Here is a tiny trained network, its code and every weight. The questions are about switching its units off for an input and a target symbol, where a switched-off unit gives its printed mean instead of its output.

import numpy as np


def w(rows, s, z=0):
    codes = np.array(rows[::2]) - 128.0
    scale = np.full(codes.shape[1], s)
    scale[-1] = z or s
    return codes * scale


def f(y):
    return np.maximum(y, 0)


def softmax(a):
    e = np.exp(a - a.max(-1, keepdims=True))
    return e / e.sum(-1, keepdims=True)


def log_softmax(a):
    a = a - a.max(-1, keepdims=True)
    return a - np.log(np.exp(a).sum(-1, keepdims=True))


def net(x, mask):
    ids = ['γδεζηθμτφω'.index(c) for c in x.split()]
    T = len(ids)
    res = E[ids] + P[:T]
    u = 0
    for l in range(3):
        r = res
        for j in range(2):
            rows = slice(3 * j, 3 * j + 3)
            q, k, v = (r @ M[l][rows].T for M in (Q, K, V))
            z = softmax(np.where(np.tri(T) > 0, q @ k.T / 3**0.5, -1e9)) @ v
            o = O[l][rows]
            res = res + np.where(mask[u + j], z, o[:, -1]) @ o[:, :-1]
        u += 2
        y = f(res @ A[l][:, :-1].T + A[l][:, -1])
        res = res + np.where(mask[u : u + 8], y, B[l][:, -1]) @ B[l][:, :-1]
        u += 8
    return log_softmax(res[-1] @ U[:, :-1].T + U[:, -1])


Q, K, V, O, A, B = {}, {}, {}, {}, {}, {}
E = w([
[87,184,120,130,97,90,204],'γ',
[169,142,61,196,137,252,104],'δ',
[229,64,102,212,205,183,151],'ε',
[46,73,107,132,200,154,199],'ζ',
[152,80,72,127,207,51,170],'η',
[95,93,124,244,135,58,156],'θ',
[96,147,106,175,181,75,73],'μ',
[116,145,74,23,116,125,151],'τ',
[170,114,164,83,156,137,104],'φ',
[51,140,200,92,192,101,123],'ω',
],0.014)
P = w([
[130,181,230,122,110,159,150],'0',
[154,136,5,104,194,115,94],'1',
[133,123,38,70,195,87,66],'2',
[133,101,98,28,182,57,21],'3',
[127,82,145,18,173,37,3],'4',
[152,52,200,3,170,28,9],'5',
],0.0054)
Q[0] = w([
[121,127,198,22,164,135,103],'0.h0',
[25,110,245,140,127,128,178],'0.h0',
[144,240,184,67,61,119,125],'0.h0',
[126,118,69,122,238,70,44],'0.h1',
[112,237,112,213,102,99,61],'0.h1',
[180,137,103,150,73,130,85],'0.h1',
],0.013)
K[0] = w([
[179,141,190,109,98,125,117],'0.h0',
[178,164,204,188,166,171,156],'0.h0',
[197,187,71,33,208,121,155],'0.h0',
[65,145,199,85,2,136,78],'0.h1',
[148,136,35,69,133,82,97],'0.h1',
[145,168,142,128,163,104,95],'0.h1',
],0.016)
V[0] = w([
[204,197,157,122,223,189,236],'0.h0',
[59,64,103,60,97,124,145],'0.h0',
[76,83,38,117,97,108,108],'0.h0',
[102,146,118,204,157,94,142],'0.h1',
[113,160,196,101,32,159,57],'0.h1',
[59,223,194,254,74,113,75],'0.h1',
],0.0051)
O[0] = w([
[39,204,90,93,146,199,89,228],'0.h0',
[139,79,108,68,152,124,171,109],'0.h0',
[184,45,112,151,135,132,138,146],'0.h0',
[100,91,164,110,88,81,85,195],'0.h1',
[162,152,179,133,112,185,195,8],'0.h1',
[133,74,254,100,38,131,138,145],'0.h1',
],0.0039,0.0017)
A[0] = w([
[162,183,181,66,29,140,203,22],'0.n0',
[136,112,75,138,50,180,60,85],'0.n1',
[92,81,31,62,130,105,95,3],'0.n2',
[244,39,165,118,100,187,153,58],'0.n3',
[107,54,80,126,12,143,91,30],'0.n4',
[138,60,25,123,1,66,145,105],'0.n5',
[241,68,44,122,77,171,63,127],'0.n6',
[125,136,111,40,94,28,108,54],'0.n7',
],0.0069,0.0029)
B[0] = w([
[195,28,49,78,106,90,153,145],'0.n0',
[131,104,218,137,186,30,217,174],'0.n1',
[221,31,208,156,82,217,91,249],'0.n2',
[46,232,64,111,110,63,125,166],'0.n3',
[178,118,65,153,173,102,100,132],'0.n4',
[190,213,112,157,242,126,159,189],'0.n5',
[66,199,143,67,116,1,199,254],'0.n6',
[199,127,97,150,228,90,172,219],'0.n7',
],0.0064,0.0031)
Q[1] = w([
[151,124,143,174,5,169,103],'1.h0',
[125,130,100,123,119,154,124],'1.h0',
[115,114,125,124,171,139,165],'1.h0',
[110,132,110,133,5,205,96],'1.h1',
[111,148,138,111,153,111,115],'1.h1',
[149,139,173,153,3,168,109],'1.h1',
],0.04)
K[1] = w([
[228,196,108,187,42,150,138],'1.h0',
[111,156,149,112,102,108,145],'1.h0',
[113,121,161,121,158,99,89],'1.h0',
[202,191,81,148,205,47,145],'1.h1',
[118,115,119,152,82,128,129],'1.h1',
[105,254,93,110,159,51,110],'1.h1',
],0.023)
V[1] = w([
[137,205,174,85,190,58,59],'1.h0',
[139,156,184,149,140,30,200],'1.h0',
[153,116,133,87,144,122,92],'1.h0',
[202,81,16,2,145,32,118],'1.h1',
[164,230,192,122,104,143,155],'1.h1',
[161,92,17,215,192,165,59],'1.h1',
],0.0093)
O[1] = w([
[172,216,92,181,90,207,85,138],'1.h0',
[160,92,141,169,101,180,64,120],'1.h0',
[133,154,103,117,131,127,132,141],'1.h0',
[187,104,184,126,8,173,139,98],'1.h1',
[136,117,1,113,113,112,108,3],'1.h1',
[216,177,188,181,190,134,132,159],'1.h1',
],0.0083,0.0053)
A[1] = w([
[130,60,113,144,101,213,134,60],'1.n0',
[201,165,71,158,84,1,168,176],'1.n1',
[62,74,167,119,132,162,63,129],'1.n2',
[195,138,44,134,104,105,68,101],'1.n3',
[93,171,123,240,49,80,151,106],'1.n4',
[112,115,116,238,110,117,217,2],'1.n5',
[118,244,144,110,81,135,177,65],'1.n6',
[191,112,115,133,105,123,131,112],'1.n7',
],0.0079,0.004)
B[1] = w([
[107,147,144,172,164,124,132,155],'1.n0',
[63,78,178,170,101,255,99,254],'1.n1',
[165,221,106,114,73,62,142,211],'1.n2',
[67,76,204,71,156,149,99,224],'1.n3',
[204,115,97,97,149,118,99,165],'1.n4',
[179,57,115,99,163,140,111,152],'1.n5',
[93,24,150,142,161,123,107,156],'1.n6',
[106,150,152,121,108,134,135,157],'1.n7',
],0.0078,0.0052)
Q[2] = w([
[203,217,2,134,154,185,121],'2.h0',
[146,138,8,118,170,24,155],'2.h0',
[190,197,214,179,113,19,237],'2.h0',
[157,132,123,97,99,173,46],'2.h1',
[107,207,129,160,110,109,134],'2.h1',
[90,139,167,95,173,141,38],'2.h1',
],0.015)
K[2] = w([
[167,112,176,249,170,114,92],'2.h0',
[196,76,94,106,112,150,46],'2.h0',
[28,88,117,94,183,210,98],'2.h0',
[114,164,94,183,97,133,203],'2.h1',
[105,109,122,171,152,140,155],'2.h1',
[163,150,187,125,128,103,141],'2.h1',
],0.019)
V[2] = w([
[101,142,158,147,156,145,171],'2.h0',
[122,91,133,92,84,128,176],'2.h0',
[60,129,54,137,128,112,166],'2.h0',
[201,114,111,9,154,144,89],'2.h1',
[74,242,201,80,98,82,79],'2.h1',
[126,83,132,180,99,26,5],'2.h1',
],0.017)
O[2] = w([
[137,200,195,170,116,99,153,183],'2.h0',
[147,68,166,81,54,161,191,114],'2.h0',
[71,25,190,210,152,128,102,251],'2.h0',
[163,93,65,86,206,249,164,143],'2.h1',
[37,195,53,205,88,185,215,136],'2.h1',
[195,62,124,254,117,69,221,84],'2.h1',
],0.0092,0.013)
A[2] = w([
[160,157,137,91,171,139,100,45],'2.n0',
[201,136,74,92,51,109,130,50],'2.n1',
[156,136,6,151,70,147,90,46],'2.n2',
[131,157,99,141,222,81,115,144],'2.n3',
[158,113,169,136,54,73,90,3],'2.n4',
[91,74,112,89,150,112,160,48],'2.n5',
[77,155,66,122,57,187,96,59],'2.n6',
[74,81,105,127,187,84,126,95],'2.n7',
],0.011,0.0049)
B[2] = w([
[127,45,64,194,140,58,59,194],'2.n0',
[103,242,188,167,182,51,205,154],'2.n1',
[97,103,150,42,230,174,151,144],'2.n2',
[130,131,169,100,17,236,168,250],'2.n3',
[76,118,94,162,197,255,108,179],'2.n4',
[104,160,70,197,110,124,84,186],'2.n5',
[225,74,154,152,110,34,33,163],'2.n6',
[162,196,105,32,114,15,172,253],'2.n7',
],0.008,0.02)
U = w([
[243,111,169,72,46,120,143,133],'γ',
[215,132,112,211,24,107,182,213],'δ',
[115,196,23,145,121,225,205,248],'ε',
[126,134,50,124,191,168,88,182],'ζ',
[163,218,98,253,48,198,43,129],'η',
[81,147,44,208,137,79,96,2],'θ',
[134,112,225,212,215,182,137,68],'μ',
[30,182,139,77,60,110,145,175],'τ',
[184,217,92,166,170,101,126,11],'φ',
[99,69,101,169,2,180,114,53],'ω',
],0.0029)

Each question gives the input, a string of symbols that net reads in full, and the target symbol t.
The units are the heads (3 rows each of Q, K, V and O) and the neurons (one row each of A and B). Each row of codes is followed by its name. A weight is (code - 128) times the scale printed after its matrix; where a second scale follows, it is the last column's (O, A, B and U).
mask holds one flag per unit, layer by layer, with each layer's heads first. A switched-off unit (its flag False) gives its mean, the last column of its rows in O or B, instead of its output. The means were averaged over made-up inputs and are rounded, as every weight is.
A unit's drop is (log p(t) with every unit on - log p(t) with that unit switched off) / (log p(t) with every unit on - log p(t) with every unit switched off).
The circuit of an input: a set's keep is (log p(t) with only the set's units on - log p(t) with every unit switched off) / (log p(t) with every unit on - log p(t) with every unit switched off). Starting from the 12 units with the biggest drops (on a tie, the unit counted first), units are removed one at a time, each time the one whose removal leaves the highest keep (on an exact tie, the one counted first), for as long as the keep stays at least 0.8.
circuit, biggest first: the units of the circuit, biggest drop first
top k neurons: the k neurons with the biggest drops, biggest first
top k neurons in layer l: the k neurons of layer l with the biggest drops, biggest first
which heads matter: for each layer, one digit per head in row order, 1 if its drop is at least 0.15 and else 0, layers parted by /
input η δ φ ω φ, target φ: which heads matter : 01 / 11 / 10
input δ δ θ, target τ: top 3 neurons : (2.n7 1.n1 2.n3)
input γ φ φ, target ω: circuit, biggest first : (1.h1 2.h0)
input γ φ θ φ ζ, target ε: which heads matter : 00 / 10 / 01
input ζ ζ τ, target μ: circuit, biggest first : (1.h1 0.n2 2.h0 2.n7)
input τ γ η ε, target γ: which heads matter : 00 / 01 / 11
input ω η φ ζ φ, target ε: circuit, biggest first : (2.h1)
input ζ τ θ, target ζ: top 2 neurons : (0.n2 2.n0)
input τ ζ η η, target γ: circuit, biggest first : (1.h1 2.h0)
input γ δ ζ γ δ ζ, target ω: which heads matter : 01 / 01 / 10
input μ φ δ δ δ, target ε: top 2 neurons : (0.n6 2.n2)
input θ ζ η τ, target ζ: circuit, biggest first : (2.h1 0.n7 2.n0 0.h0)
input φ ω θ ζ, target η: top 2 neurons : (0.n2 2.n7)
input ζ φ ζ ζ μ, target δ: circuit, biggest first : (2.h1 0.n2 1.h1)
input θ μ δ ε, target δ: which heads matter : 01 / 11 / 01
input δ ζ φ, target ε: which heads matter : 00 / 00 / 01
input μ γ φ δ τ, target ε: top 3 neurons in layer 0 : (0.n7 0.n5 0.n6)
input ζ δ φ φ θ μ, target ε: circuit, biggest first : (2.h1 2.h0 1.n1)
input η δ ζ μ θ, target δ: circuit, biggest first : (2.h1)
input η ε δ μ μ, target φ: circuit, biggest first : (2.h0 1.h1 1.h0)
input θ ζ θ η ω γ, target η: circuit, biggest first : (1.h0)
input δ μ η φ γ δ, target τ: top 2 neurons : (2.n7 1.n3)
input ζ ζ ζ, target μ: circuit, biggest first : (0.n2 1.h1 2.h0)
input ζ γ η δ, target γ: which heads matter : 00 / 01 / 01
input η δ ζ δ δ, target τ: which heads matter : 00 / 10 / 01
input ζ θ ε δ θ ζ, target μ: which heads matter : 10 / 01 / 10
input τ θ η, target γ: top 2 neurons : (0.n0 2.n6)
input φ δ ζ ω η η, target η: which heads matter : 00 / 11 / 10
